Below are the code and all the weights of a small trained network. Each question names an input and a target symbol and asks about switching units off, where a switched-off unit gives its printed mean instead of its output.

import numpy as np


def w(rows, s, z=0):
    codes = np.array(rows[::2]) - 128.0
    scale = np.full(codes.shape[1], s)
    scale[-1] = z or s
    return codes * scale


def f(y):
    return np.maximum(y, 0)


def softmax(a):
    e = np.exp(a - a.max(-1, keepdims=True))
    return e / e.sum(-1, keepdims=True)


def log_softmax(a):
    a = a - a.max(-1, keepdims=True)
    return a - np.log(np.exp(a).sum(-1, keepdims=True))


def net(x, mask):
    ids = ['βζηθτφω'.index(c) for c in x.split()]
    T = len(ids)
    res = E[ids] + P[:T]
    r = res
    for j in range(2):
        rows = slice(4 * j, 4 * j + 4)
        q, k, v = (r @ M[0][rows].T for M in (Q, K, V))
        z = softmax(np.where(np.tri(T) > 0, q @ k.T / 4**0.5, -1e9)) @ v
        o = O[0][rows]
        res = res + np.where(mask[j], z, o[:, -1]) @ o[:, :-1]
    y = f(res @ A[0][:, :-1].T + A[0][:, -1])
    res = res + np.where(mask[2:10], y, B[0][:, -1]) @ B[0][:, :-1]
    return log_softmax(res[-1] @ U[:, :-1].T + U[:, -1])


Q, K, V, O, A, B = {}, {}, {}, {}, {}, {}
E = w([
[78,101,201,76],'β',
[243,121,152,96],'ζ',
[66,97,191,184],'η',
[251,131,158,149],'θ',
[72,129,58,130],'τ',
[116,60,45,67],'φ',
[58,122,51,96],'ω',
],0.017)
P = w([
[51,222,174,105],'0',
[100,1,169,146],'1',
[94,53,194,142],'2',
[81,67,206,129],'3',
[129,114,112,156],'4',
[115,99,145,142],'5',
[120,87,146,142],'6',
[121,73,147,134],'7',
[120,73,152,128],'8',
[127,78,145,118],'9',
[131,70,143,107],'10',
[142,76,146,108],'11',
[136,86,156,113],'12',
],0.0096)
Q[0] = w([
[111,81,209,135],'head 0',
[148,93,197,101],'head 0',
[199,151,71,145],'head 0',
[169,148,122,120],'head 0',
[78,41,184,120],'head 1',
[83,117,254,100],'head 1',
[148,104,124,122],'head 1',
[125,125,66,108],'head 1',
],0.013)
K[0] = w([
[143,215,137,107],'head 0',
[167,188,144,139],'head 0',
[180,4,68,167],'head 0',
[162,88,137,136],'head 0',
[141,205,82,118],'head 1',
[96,205,170,122],'head 1',
[118,131,93,124],'head 1',
[167,105,104,158],'head 1',
],0.014)
V[0] = w([
[151,66,173,15],'head 0',
[134,198,208,173],'head 0',
[88,178,97,92],'head 0',
[33,99,184,159],'head 0',
[167,104,153,250],'head 1',
[129,221,185,203],'head 1',
[120,134,64,88],'head 1',
[150,198,119,119],'head 1',
],0.011)
O[0] = w([
[40,182,189,142,203],'head 0',
[119,136,48,255,159],'head 0',
[187,156,174,168,153],'head 0',
[157,213,82,113,254],'head 0',
[136,27,80,119,27],'head 1',
[203,58,148,156,85],'head 1',
[122,204,104,103,136],'head 1',
[197,154,110,198,91],'head 1',
],0.0099,0.0074)
A[0] = w([
[207,52,108,140,88],'neuron 0',
[203,173,159,68,126],'neuron 1',
[254,120,189,142,135],'neuron 2',
[79,188,11,117,83],'neuron 3',
[128,121,65,217,93],'neuron 4',
[5,95,134,89,119],'neuron 5',
[86,152,168,138,2],'neuron 6',
[185,209,175,202,23],'neuron 7',
],0.0091,0.0063)
B[0] = w([
[103,166,125,2,158],'neuron 0',
[132,155,167,222,170],'neuron 1',
[119,86,54,247,168],'neuron 2',
[158,8,236,134,222],'neuron 3',
[83,120,103,37,171],'neuron 4',
[172,154,60,226,245],'neuron 5',
[70,135,45,121,173],'neuron 6',
[191,99,142,14,206],'neuron 7',
],0.0086,0.012)
U = w([
[93,123,185,207,2],'β',
[205,156,112,228,60],'ζ',
[92,76,216,78,156],'η',
[173,166,35,116,199],'θ',
[193,167,179,124,195],'τ',
[84,207,114,156,63],'φ',
[127,175,198,1,200],'ω',
],0.007,0.0025)

Each question gives the input, a string of symbols that net reads in full, and the target symbol t.
The units are the heads (4 rows each of Q, K, V and O) and the neurons (one row each of A and B). Each row of codes is followed by its name. A weight is (code - 128) times the scale printed after its matrix; where a second scale follows, it is the last column's (O, A, B and U).
mask holds one flag per unit, heads first, then neurons. A switched-off unit (its flag False) gives its mean, the last column of its rows in O or B, instead of its output. The means were averaged over made-up inputs and are rounded, as every weight is.
A unit's drop is (log p(t) with every unit on - log p(t) with that unit switched off) / (log p(t) with every unit on - log p(t) with every unit switched off).
The circuit of an input: a set's keep is (log p(t) with only the set's units on - log p(t) with every unit switched off) / (log p(t) with every unit on - log p(t) with every unit switched off). Starting from all 10 units, units are removed one at a time, each time the one whose removal leaves the highest keep (on an exact tie, the one counted first), for as long as the keep stays at least 0.8.
circuit, biggest first: the units of the circuit, biggest drop first
top k neurons: the k neurons with the biggest drops, biggest first
which heads matter: for each layer, one digit per head in row order, 1 if its drop is at least 0.15 and else 0, layers parted by /
input β β ζ η τ, target β: top 3 neurons -> (neuron 3; neuron 7; neuron 5)
input η η η φ, target η: circuit, biggest first -> (neuron 3; head 0; neuron 5; head 1)
input β θ ζ, target β: circuit, biggest first -> (head 0; neuron 7)
input η ζ τ, target η: circuit, biggest first -> (neuron 3; head 0; neuron 5; neuron 4)
input θ η φ φ β, target η: circuit, biggest first -> (head 1; neuron 5)
input ω η η η, target τ: circuit, biggest first -> (head 0; head 1)
input τ τ η ζ η η ω, target η: circuit, biggest first -> (neuron 3)
input ζ β β ζ φ ω, target β: top 2 neurons -> (neuron 3; neuron 5)
input η η β, target θ: circuit, biggest first -> (head 0; head 1; neuron 0)
input η η η ζ ζ, target η: circuit, biggest first -> (head 1; head 0)
input φ β φ ζ, target φ: circuit, biggest first -> (head 0; head 1; neuron 3; neuron 5)
input θ φ θ, target θ: circuit, biggest first -> (neuron 0; head 1; neuron 3)
input ω β ζ, target ω: top 3 neurons -> (neuron 5; neuron 2; neuron 7)
input η φ β η ω τ, target β: which heads matter -> 01
input ω η φ θ, target ω: which heads matter -> 11
input ζ η ω ζ, target β: which heads matter -> 10
input η ω ζ, target η: top 2 neurons -> (neuron 5; neuron 0)
input ω η ζ ζ φ β ζ η β η φ φ β, target τ: top 4 neurons -> (neuron 1; neuron 7; neuron 2; neuron 5)
input β η ζ φ, target β: top neuron -> (neuron 3)
input η φ τ η θ, target φ: top 3 neurons -> (neuron 3; neuron 5; neuron 7)
